Moves between points:
z903 χ z487
z903 ρ z798
z903 δ z933
z903 α z829
z903 π z731
z903 τ z293
z966 χ z723
z966 ρ z368
z966 δ z245
z966 α z851
z966 π z503
z966 τ z839
z135 χ z183
z135 ρ z903
z135 δ z498
z135 α z487
z135 π z984
z135 τ z933
z832 χ z650
z832 ρ z137
z832 δ z924
z832 α z549
z832 π z813
z832 τ z518
z293 χ z568
z293 ρ z97
z293 δ z737
z293 α z111
z293 π z903
z293 τ z427
z774 χ z21
z774 ρ z106
z774 δ z340
z774 α z630
z774 π z374
z774 τ z935
z169 χ z136
z169 δ z754
z169 π z137
z169 τ z822
z136 χ z387
z136 δ z813
z136 α z350
z136 π z549
z136 τ z477
z814 χ z575
z814 ρ z391
z814 δ z546
z814 α z774
z814 π z363
z814 τ z846
z73 χ z996
z73 ρ z118
z73 δ z982
z73 α z135
z73 π z369
z73 τ z949
z391 χ z774
z391 ρ z703
z391 δ z846
z391 α z106
z391 π z495
z391 τ z762
z350 χ z137
z350 δ z473
z350 π z822
z350 τ z542
z813 χ z237
z813 ρ z477
z813 δ z780
z813 α z473
z813 π z378
z813 τ z832
z503 χ z572
z503 ρ z963
z503 δ z97
z503 α z61
z503 π z547
z503 τ z966
z719 ρ z25
z719 α z982
z719 τ z825
z620 χ z522
z620 ρ z813
z620 δ z467
z620 α z237
z620 π z681
z620 τ z780
z562 χ z368
z562 ρ z816
z562 δ z61
z562 α z546
z562 π z160
z562 τ z266
z21 χ z363
z21 ρ z630
z21 δ z462
z21 α z495
z21 π z846
z21 τ z286
z596 χ z798
z596 ρ z101
z596 δ z166
z596 α z503
z596 π z245
z596 τ z358
z575 χ z796
z575 ρ z774
z575 δ z758
z575 α z21
z575 π z816
z575 τ z340
z829 χ z427
z829 ρ z572
z829 δ z568
z829 α z245
z829 π z166
z829 τ z111
z183 χ z369
z183 ρ z487
z183 δ z801
z183 α z737
z183 π z949
z183 τ z767
z935 χ z286
z935 ρ z467
z935 δ z363
z935 α z820
z935 π z774
z935 τ z495
z25 χ z982
z25 ρ z984
z25 δ z825
z25 α z949
z25 π z801
z25 τ z996
z801 χ z886
z801 ρ z767
z801 δ z719
z801 α z73
z801 π z776
z801 τ z25
z933 χ z767
z933 ρ z293
z933 δ z369
z933 α z568
z933 π z135
z933 τ z737
z822 χ z477
z822 δ z387
z822 π z169
z822 τ z350
z609 χ z266
z609 ρ z814
z609 δ z368
z609 α z575
z609 π z79
z609 τ z546
z471 χ z762
z471 ρ z681
z471 δ z774
z471 α z75
z471 π z820
z471 τ z106
z522 χ z455
z522 ρ z237
z522 δ z820
z522 α z924
z522 π z75
z522 τ z429
z473 χ z518
z473 ρ z542
z473 δ z650
z473 α z169
z473 π z387
z473 τ z549
z737 χ z984
z737 ρ z427
z737 δ z73
z737 α z731
z737 π z933
z737 τ z118
z762 χ z935
z762 ρ z75
z762 δ z21
z762 α z467
z762 π z391
z762 τ z630
z924 χ z681
z924 ρ z518
z924 δ z703
z924 α z378
z924 π z780
z924 τ z273
z369 χ z25
z369 ρ z737
z369 δ z886
z369 α z984
z369 π z498
z369 τ z73
z984 χ z949
z984 ρ z731
z984 δ z996
z984 α z757
z984 π z767
z984 τ z135
z546 χ z758
z546 ρ z846
z546 δ z842
z546 α z340
z546 π z609
z546 τ z796
z368 χ z851
z368 ρ z546
z368 δ z839
z368 α z758
z368 π z963
z368 τ z842
z549 χ z754
z549 δ z378
z549 α z822
z549 π z473
z549 τ z136
z703 χ z106
z703 ρ z273
z703 δ z762
z703 α z620
z703 π z455
z703 τ z75
z874 χ z903
z874 ρ z596
z874 δ z757
z874 α z798
z874 π z427
z874 τ z166
z237 χ z924
z237 ρ z473
z237 δ z429
z237 α z518
z237 π z625
z237 τ z650
z116 ρ z498
z116 α z801
z116 π z825
z116 τ z888
z625 χ z780
z625 ρ z387
z625 δ z522
z625 α z832
z625 π z273
z625 τ z237
z111 χ z874
z111 ρ z723
z111 δ z731
z111 α z596
z111 π z829
z111 τ z806
z166 χ z293
z166 ρ z358
z166 δ z487
z166 α z97
z166 π z874
z166 τ z829
z796 χ z79
z796 ρ z21
z796 δ z160
z796 α z363
z796 π z546
z796 τ z462
z542 χ z169
z542 δ z549
z542 π z350
z106 χ z630
z106 ρ z620
z106 δ z935
z106 α z522
z106 π z471
z106 τ z467
z757 χ z933
z757 ρ z166
z757 δ z183
z757 α z293
z757 π z118
z757 τ z487
z75 χ z467
z75 ρ z625
z75 δ z630
z75 α z780
z75 π z703
z75 τ z522
z963 χ z61
z963 ρ z609
z963 δ z966
z963 α z266
z963 π z398
z963 τ z368
z820 χ z391
z820 ρ z429
z820 δ z374
z820 α z703
z820 π z630
z820 τ z471
z806 χ z166
z806 ρ z547
z806 δ z903
z806 α z358
z806 π z111
z806 τ z798
z374 χ z846
z374 ρ z471
z374 δ z575
z374 α z762
z374 π z286
z374 τ z774
z754 χ z813
z754 ρ z822
z754 δ z625
z754 α z477
z754 π z518
z754 τ z387
z101 χ z503
z101 ρ z160
z101 δ z358
z101 α z963
z101 π z839
z101 τ z199
z462 χ z609
z462 ρ z286
z462 δ z562
z462 α z814
z462 π z796
z462 τ z816
z825 ρ z996
z825 α z776
z825 π z719
z825 τ z116
z467 χ z820
z467 ρ z780
z467 δ z495
z467 α z429
z467 π z106
z467 τ z455
z79 χ z562
z79 ρ z363
z79 δ z963
z79 α z816
z79 π z758
z79 τ z609
z429 χ z703
z429 ρ z650
z429 δ z471
z429 α z273
z429 π z522
z429 τ z681
z427 χ z731
z427 ρ z245
z427 δ z118
z427 α z806
z427 π z293
z427 τ z874
z518 χ z378
z518 ρ z169
z518 δ z273
z518 α z136
z518 π z832
z518 τ z754
z886 χ z825
z886 ρ z73
z886 α z996
z886 π z888
z886 τ z982
z630 χ z495
z630 ρ z522
z630 δ z286
z630 α z455
z630 π z762
z630 τ z820
z816 χ z546
z816 ρ z374
z816 δ z266
z816 α z846
z816 π z462
z816 τ z575
z378 χ z625
z378 ρ z136
z378 δ z620
z378 α z387
z378 π z650
z378 τ z813
z455 χ z471
z455 ρ z924
z455 δ z391
z455 α z681
z455 π z467
z455 τ z703
z477 χ z473
z477 δ z832
z477 α z542
z477 π z136
z477 τ z137
z340 χ z462
z340 ρ z935
z340 δ z79
z340 α z286
z340 π z575
z340 τ z363
z776 χ z888
z776 ρ z183
z776 α z369
z776 π z982
z776 τ z801
z61 χ z839
z61 ρ z266
z61 δ z723
z61 α z842
z61 π z199
z61 τ z851
z723 χ z596
z723 ρ z851
z723 δ z806
z723 α z101
z723 π z572
z723 τ z547
z681 χ z75
z681 ρ z378
z681 δ z106
z681 α z625
z681 π z429
z681 τ z620
z767 χ z73
z767 ρ z568
z767 δ z25
z767 α z118
z767 π z183
z767 τ z984
z996 χ z776
z996 ρ z135
z996 δ z116
z996 α z183
z996 π z25
z996 τ z498
z650 χ z273
z650 ρ z549
z650 δ z681
z650 α z754
z650 π z237
z650 τ z378
z273 χ z620
z273 ρ z754
z273 δ z75
z273 α z813
z273 π z924
z273 τ z625
z851 χ z101
z851 ρ z758
z851 δ z547
z851 α z160
z851 π z61
z851 τ z398
z387 χ z832
z387 ρ z350
z387 δ z237
z387 α z137
z387 π z754
z387 τ z473
z286 χ z814
z286 ρ z820
z286 δ z816
z286 α z391
z286 π z21
z286 τ z374
z358 χ z97
z358 ρ z199
z358 δ z829
z358 α z966
z358 π z596
z358 τ z572
z363 χ z816
z363 ρ z495
z363 δ z609
z363 α z374
z363 π z340
z363 τ z814
z398 χ z199
z398 ρ z79
z398 δ z503
z398 α z562
z398 π z851
z398 τ z963
z118 χ z135
z118 ρ z874
z118 δ z949
z118 α z903
z118 π z737
z118 τ z757
z798 χ z829
z798 ρ z503
z798 δ z293
z798 α z572
z798 π z806
z798 τ z97
z245 χ z806
z245 ρ z839
z245 δ z874
z245 α z547
z245 π z97
z245 τ z596
z160 χ z963
z160 ρ z462
z160 δ z199
z160 α z609
z160 π z842
z160 τ z562
z568 χ z118
z568 ρ z111
z568 δ z984
z568 α z874
z568 π z487
z568 τ z731
z982 χ z116
z982 ρ z949
z982 α z498
z982 π z886
z982 τ z776
z888 χ z719
z888 ρ z369
z888 α z25
z888 π z116
z888 τ z886
z266 χ z842
z266 ρ z575
z266 δ z851
z266 α z796
z266 π z562
z266 τ z758
z547 χ z358
z547 ρ z398
z547 δ z798
z547 α z199
z547 π z723
z547 τ z503
z846 χ z340
z846 ρ z762
z846 δ z796
z846 α z935
z846 π z814
z846 τ z21
z758 χ z160
z758 ρ z340
z758 δ z398
z758 α z462
z758 π z266
z758 τ z79
z97 χ z111
z97 ρ z966
z97 δ z427
z97 α z723
z97 π z798
z97 τ z245
z487 χ z737
z487 ρ z829
z487 δ z767
z487 α z427
z487 π z757
z487 τ z568
z199 χ z966
z199 ρ z562
z199 δ z572
z199 α z368
z199 π z101
z199 τ z61
z839 χ z547
z839 ρ z842
z839 δ z596
z839 α z398
z839 π z966
z839 τ z101
z572 χ z245
z572 ρ z61
z572 δ z111
z572 α z839
z572 π z358
z572 τ z723
z137 χ z549
z137 δ z518
z137 π z477
z137 τ z169
z731 χ z757
z731 ρ z806
z731 δ z135
z731 α z166
z731 π z568
z731 τ z903
z495 χ z374
z495 ρ z455
z495 δ z814
z495 α z471
z495 π z935
z495 τ z391
z780 χ z429
z780 ρ z832
z780 δ z455
z780 α z650
z780 π z620
z780 τ z924
z949 χ z498
z949 ρ z757
z949 δ z776
z949 α z933
z949 π z73
z949 τ z183
z498 χ z801
z498 ρ z933
z498 δ z888
z498 α z767
z498 π z996
z498 τ z369
z842 χ z398
z842 ρ z796
z842 δ z101
z842 α z79
z842 π z368
z842 τ z160

In the rows, 522 means zero.

The rows follow the links: the fewer symbols apart two points are, the more alike their rows tend to be.

Each row is also shifted at random along 6 hidden directions that mean nothing.

Some points, each with a row of numbers:
z137	[ 633,  551,  596,  548,  447,  567,  510,  458,  521,  496,  468,  460,  543,  531,  533,  531,  481,  568,  549,  462,  410,  531,  490,  533,  593,  519,  484,  524,  513,  534,  517,  568,  581,  529,  579,  495,  494,  591,  439,  488,  532,  464,  491,  541,  411]
z522	[ 639,  527,  503,  549,  492,  544,  525,  469,  558,  489,  403,  459,  565,  524,  561,  414,  478,  535,  508,  543,  586,  550,  503,  553,  583,  548,  615,  509,  469,  525,  498,  558,  523,  475,  566,  509,  469,  516,  728,  474,  580,  621,  462,  583,  469]
z842	[ 589,  486,  371,  489,  565,  467,  611,  580,  491,  458,  421,  540,  555,  491,  590,  494,  540,  470,  454,  461,  632,  533,  524,  564,  469,  587,  533,  512,  509,  600,  529,  449,  517,  470,  487,  569,  486,  515,  492,  526,  558,  626,  550,  560,  596]
z169	[ 541,  560,  494,  553,  450,  561,  540,  454,  554,  562,  564,  566,  536,  508,  513,  647,  477,  532,  552,  533,  649,  566,  504,  565,  626,  446,  524,  562,  497,  556,  490,  508,  543,  566,  595,  515,  483,  487,  620,  472,  496,  595,  456,  562,  373]
z982	[ 548,  501,  614,  502,  550,  482,  443,  568,  491,  463,  466,  467,  471,  532,  468,  228,  585,  508,  509,  580,  353,  485,  541,  428,  473,  498,  610,  450,  551,  443,  561,  573,  538,  376,  486,  505,  577,  628,  482,  577,  458,  433,  556,  481,  531]
z79	[ 384,  480,  579,  501,  475,  500,  545,  505,  521,  438,  352,  411,  569,  548,  614,  426,  538,  537,  467,  414,  359,  469,  425,  545,  522,  589,  532,  490,  531,  543,  556,  561,  547,  531,  517,  567,  463,  612,  452,  515,  557,  427,  541,  581,  486]
z199	[ 478,  466,  622,  476,  538,  490,  517,  543,  553,  561,  569,  509,  533,  563,  589,  543,  567,  520,  487,  493,  353,  430,  448,  529,  457,  577,  502,  516,  574,  490,  561,  522,  475,  639,  454,  594,  520,  504,  446,  551,  545,  322,  589,  526,  604]
z796	[ 763,  469,  561,  470,  497,  467,  584,  525,  561,  530,  511,  529,  579,  549,  675,  365,  549,  481,  448,  499,  370,  462,  450,  585,  508,  602,  584,  466,  540,  557,  547,  450,  520,  514,  484,  618,  441,  530,  428,  500,  581,  333,  563,  596,  516]
z625	[ 354,  594,  582,  567,  483,  605,  515,  448,  565,  647,  714,  599,  534,  533,  528,  602,  434,  558,  602,  584,  489,  574,  584,  569,  602,  523,  466,  543,  495,  523,  460,  481,  542,  549,  576,  467,  509,  445,  462,  456,  587,  439,  477,  504,  479]
z75	[ 337,  568,  538,  553,  452,  563,  535,  446,  561,  559,  550,  544,  553,  521,  558,  413,  457,  527,  545,  576,  526,  577,  542,  566,  628,  501,  585,  502,  478,  546,  480,  493,  567,  442,  595,  496,  465,  515,  569,  449,  555,  515,  453,  569,  381]
z245	[ 384,  495,  498,  485,  533,  473,  556,  579,  460,  466,  490,  531,  503,  505,  524,  514,  575,  494,  491,  440,  443,  496,  510,  503,  472,  524,  469,  508,  560,  557,  560,  487,  555,  492,  488,  552,  537,  598,  299,  561,  469,  456,  582,  507,  532]
z829	[ 530,  455,  516,  453,  490,  418,  550,  563,  536,  508,  528,  573,  506,  523,  549,  426,  625,  442,  444,  545,  530,  457,  431,  508,  512,  427,  635,  491,  576,  529,  578,  469,  505,  516,  490,  636,  496,  552,  568,  560,  399,  447,  553,  578,  413]
z160	[ 504,  516,  454,  522,  640,  530,  544,  577,  501,  518,  499,  505,  543,  518,  559,  532,  494,  532,  514,  495,  533,  528,  598,  538,  416,  679,  452,  521,  499,  528,  505,  505,  479,  516,  456,  495,  548,  460,  463,  534,  661,  577,  567,  480,  779]
z758	[ 440,  506,  512,  512,  560,  505,  543,  545,  522,  494,  449,  480,  554,  530,  597,  342,  514,  513,  486,  519,  441,  514,  546,  541,  476,  636,  557,  472,  502,  529,  518,  504,  521,  438,  488,  525,  500,  530,  475,  515,  618,  486,  547,  538,  622]
z487	[ 477,  472,  648,  494,  564,  489,  437,  558,  540,  522,  512,  458,  487,  563,  486,  417,  592,  526,  501,  573,  391,  439,  478,  445,  448,  519,  579,  493,  570,  416,  568,  602,  463,  560,  459,  542,  578,  541,  608,  585,  484,  415,  568,  487,  602]
z767	[ 397,  516,  546,  504,  560,  488,  478,  575,  504,  532,  589,  559,  470,  515,  461,  383,  571,  491,  525,  605,  478,  509,  568,  457,  478,  475,  570,  487,  545,  471,  540,  512,  515,  434,  487,  515,  580,  541,  497,  563,  456,  475,  549,  471,  549]
z369	[ 436,  520,  455,  517,  564,  499,  509,  579,  450,  450,  469,  517,  471,  489,  429,  576,  560,  513,  528,  478,  583,  534,  553,  464,  474,  479,  472,  537,  535,  525,  544,  543,  539,  486,  505,  497,  585,  577,  450,  576,  441,  624,  546,  470,  554]
z774	[ 670,  539,  518,  525,  537,  545,  566,  503,  558,  595,  613,  573,  570,  528,  617,  476,  466,  519,  525,  550,  476,  541,  566,  591,  525,  620,  512,  505,  497,  550,  484,  446,  516,  508,  512,  521,  481,  449,  453,  474,  646,  443,  524,  538,  591]
z949	[ 560,  511,  428,  496,  587,  448,  513,  604,  492,  495,  542,  600,  471,  483,  471,  213,  580,  433,  488,  659,  610,  552,  620,  459,  474,  465,  671,  453,  520,  504,  525,  455,  520,  283,  485,  516,  563,  535,  577,  557,  448,  596,  533,  497,  541]
z806	[ 559,  499,  417,  490,  607,  470,  553,  612,  470,  492,  531,  570,  496,  494,  506,  514,  564,  478,  491,  516,  592,  519,  572,  499,  426,  547,  501,  514,  537,  541,  535,  469,  502,  473,  458,  534,  565,  512,  441,  569,  506,  579,  576,  485,  653]
z101	[ 369,  493,  398,  477,  510,  455,  618,  568,  485,  487,  515,  604,  528,  487,  564,  566,  563,  455,  466,  457,  606,  524,  500,  556,  512,  494,  507,  524,  544,  616,  541,  415,  550,  494,  509,  593,  486,  541,  386,  530,  466,  543,  554,  558,  470]
z111	[ 243,  496,  587,  508,  551,  496,  468,  556,  510,  490,  476,  468,  491,  536,  486,  431,  572,  524,  510,  535,  429,  475,  506,  461,  469,  518,  549,  496,  549,  462,  555,  580,  504,  510,  483,  523,  568,  570,  536,  570,  485,  475,  555,  497,  567]
z293	[ 326,  517,  497,  514,  607,  510,  496,  581,  510,  575,  646,  589,  476,  516,  457,  585,  547,  505,  542,  588,  588,  518,  588,  481,  449,  512,  495,  536,  541,  482,  520,  502,  471,  545,  468,  505,  594,  455,  535,  563,  504,  547,  554,  452,  652]
z503	[ 287,  491,  414,  513,  565,  492,  548,  569,  479,  428,  375,  473,  519,  499,  501,  602,  549,  511,  484,  444,  652,  520,  503,  505,  469,  539,  501,  546,  517,  547,  543,  549,  504,  541,  498,  535,  536,  544,  578,  557,  505,  689,  541,  524,  589]
z135	[ 589,  457,  571,  473,  521,  461,  489,  551,  563,  552,  565,  538,  491,  549,  496,  593,  615,  489,  479,  567,  563,  438,  423,  483,  491,  431,  593,  537,  582,  465,  571,  548,  444,  653,  476,  611,  543,  492,  707,  581,  412,  480,  550,  538,  502]
z97	[ 328,  471,  479,  466,  482,  440,  561,  545,  540,  531,  563,  604,  508,  514,  531,  540,  601,  450,  459,  547,  621,  479,  434,  525,  538,  404,  612,  519,  565,  544,  558,  459,  502,  559,  509,  628,  491,  513,  616,  545,  395,  510,  532,  577,  396]
z549	[ 570,  585,  474,  553,  469,  565,  566,  482,  497,  527,  560,  573,  535,  492,  525,  550,  461,  531,  564,  495,  545,  599,  576,  564,  602,  505,  463,  528,  490,  592,  481,  466,  601,  450,  591,  476,  492,  544,  373,  469,  535,  548,  483,  527,  419]
z825	[ 459,  531,  507,  510,  546,  497,  495,  565,  485,  516,  575,  572,  463,  502,  443,  463,  559,  495,  536,  569,  538,  533,  573,  462,  497,  448,  537,  507,  542,  500,  531,  504,  537,  439,  511,  500,  577,  556,  469,  556,  432,  534,  537,  472,  508]

From each start, follow one symbol. Which point do you reach?
Answers are names.
[ 570,  549,  625,  559,  499,  578,  483,  463,  551,  522,  463,  430,  555,  549,  560,  377,  463,  577,  552,  537,  374,  532,  532,  532,  560,  601,  545,  489,  487,  486,  499,  585,  542,  478,  550,  470,  501,  546,  539,  479,  621,  459,  491,  532,  526]
χ -> z75
[ 467,  463,  483,  479,  522,  456,  557,  564,  503,  437,  381,  471,  536,  521,  564,  486,  583,  492,  448,  446,  521,  477,  443,  519,  479,  534,  555,  505,  546,  547,  570,  528,  513,  533,  487,  593,  498,  576,  526,  553,  489,  537,  557,  567,  522]
π -> z966
[ 452,  491,  525,  494,  550,  491,  548,  543,  547,  545,  539,  539,  551,  534,  605,  388,  528,  493,  480,  553,  465,  500,  522,  550,  484,  594,  573,  482,  520,  528,  523,  470,  493,  483,  480,  561,  492,  488,  509,  515,  587,  442,  548,  545,  595]
τ -> z266
[ 395,  507,  444,  524,  557,  525,  561,  516,  563,  560,  531,  547,  563,  524,  578,  617,  493,  513,  503,  538,  677,  533,  517,  577,  508,  579,  539,  549,  493,  545,  499,  491,  461,  596,  506,  547,  487,  410,  692,  499,  606,  623,  506,  557,  612]
δ -> z842
[ 501,  480,  461,  487,  577,  482,  555,  579,  505,  510,  511,  538,  523,  519,  547,  594,  559,  497,  480,  482,  561,  489,  504,  528,  446,  564,  492,  530,  544,  538,  546,  491,  484,  572,  464,  570,  532,  495,  491,  557,  531,  537,  573,  518,  634]
ρ -> z368
[ 250,  510,  384,  503,  558,  483,  579,  568,  497,  495,  499,  576,  526,  487,  536,  519,  531,  476,  488,  517,  668,  550,  556,  540,  496,  526,  539,  521,  510,  577,  518,  453,  518,  464,  507,  543,  510,  499,  532,  527,  518,  639,  527,  535,  557]
δ -> z723
[ 314,  554,  565,  559,  454,  589,  521,  430,  573,  560,  524,  493,  561,  541,  546,  645,  455,  571,  557,  513,  553,  542,  480,  572,  612,  519,  508,  559,  491,  530,  491,  557,  523,  617,  587,  504,  475,  483,  639,  464,  571,  544,  459,  564,  436]
χ -> z820
[ 400,  480,  458,  491,  544,  468,  556,  553,  543,  500,  466,  534,  545,  518,  580,  395,  553,  472,  456,  551,  590,  507,  502,  539,  498,  543,  623,  493,  518,  537,  533,  482,  490,  475,  492,  576,  489,  499,  637,  525,  537,  561,  531,  572,  544]
χ -> z61
[ 552,  498,  514,  496,  475,  496,  588,  495,  572,  553,  540,  561,  580,  533,  643,  471,  517,  487,  472,  523,  508,  507,  463,  597,  564,  547,  582,  502,  518,  571,  517,  446,  520,  536,  524,  596,  436,  490,  537,  478,  564,  438,  516,  606,  453]
χ -> z462
[ 597,  497,  459,  513,  481,  510,  591,  488,  561,  513,  447,  513,  584,  524,  617,  586,  503,  508,  474,  473,  620,  520,  447,  598,  563,  549,  555,  538,  504,  586,  518,  494,  507,  589,  542,  584,  441,  487,  636,  481,  565,  580,  498,  611,  469]
π -> z814
[ 594,  552,  456,  538,  559,  552,  578,  521,  520,  547,  548,  554,  566,  511,  595,  477,  452,  525,  531,  513,  517,  574,  605,  585,  510,  643,  476,  509,  476,  572,  475,  451,  538,  454,  519,  491,  492,  473,  404,  476,  659,  531,  518,  521,  628]
δ -> z816
[ 630,  522,  454,  509,  484,  498,  611,  510,  523,  502,  484,  558,  577,  505,  633,  374,  495,  480,  480,  494,  504,  551,  528,  597,  560,  576,  565,  480,  493,  608,  505,  422,  574,  406,  538,  555,  437,  540,  407,  470,  577,  489,  517,  589,  456]
π -> z846
[ 417,  568,  390,  559,  605,  552,  560,  538,  513,  519,  492,  544,  556,  488,  564,  335,  438,  506,  532,  591,  632,  617,  673,  561,  502,  646,  563,  485,  439,  556,  455,  460,  530,  334,  521,  446,  512,  455,  555,  473,  677,  676,  493,  511,  665]
π -> z363
[ 389,  551,  574,  543,  455,  559,  547,  457,  552,  551,  544,  520,  565,  536,  593,  495,  470,  543,  537,  503,  427,  538,  508,  583,  593,  552,  512,  514,  500,  550,  495,  498,  562,  516,  566,  518,  465,  526,  442,  461,  584,  424,  493,  562,  440]
χ -> z774
[ 598,  472,  396,  493,  592,  476,  580,  582,  509,  485,  445,  519,  543,  507,  562,  609,  550,  493,  462,  469,  661,  503,  506,  546,  440,  587,  510,  540,  522,  558,  537,  492,  466,  576,  466,  574,  515,  472,  589,  550,  561,  642,  558,  540,  662]
ρ -> z758
[ 582,  445,  543,  478,  498,  445,  499,  556,  506,  420,  366,  441,  498,  533,  497,  499,  625,  498,  452,  466,  515,  446,  397,  468,  491,  446,  588,  515,  572,  496,  597,  594,  502,  567,  494,  595,  528,  613,  629,  589,  393,  535,  553,  557,  453]
τ -> z118
[ 474,  487,  491,  486,  593,  467,  525,  591,  512,  512,  523,  546,  507,  518,  539,  354,  566,  475,  480,  572,  504,  502,  554,  496,  442,  561,  585,  474,  533,  504,  538,  484,  489,  438,  456,  548,  543,  512,  521,  555,  535,  505,  566,  508,  632]
π -> z572
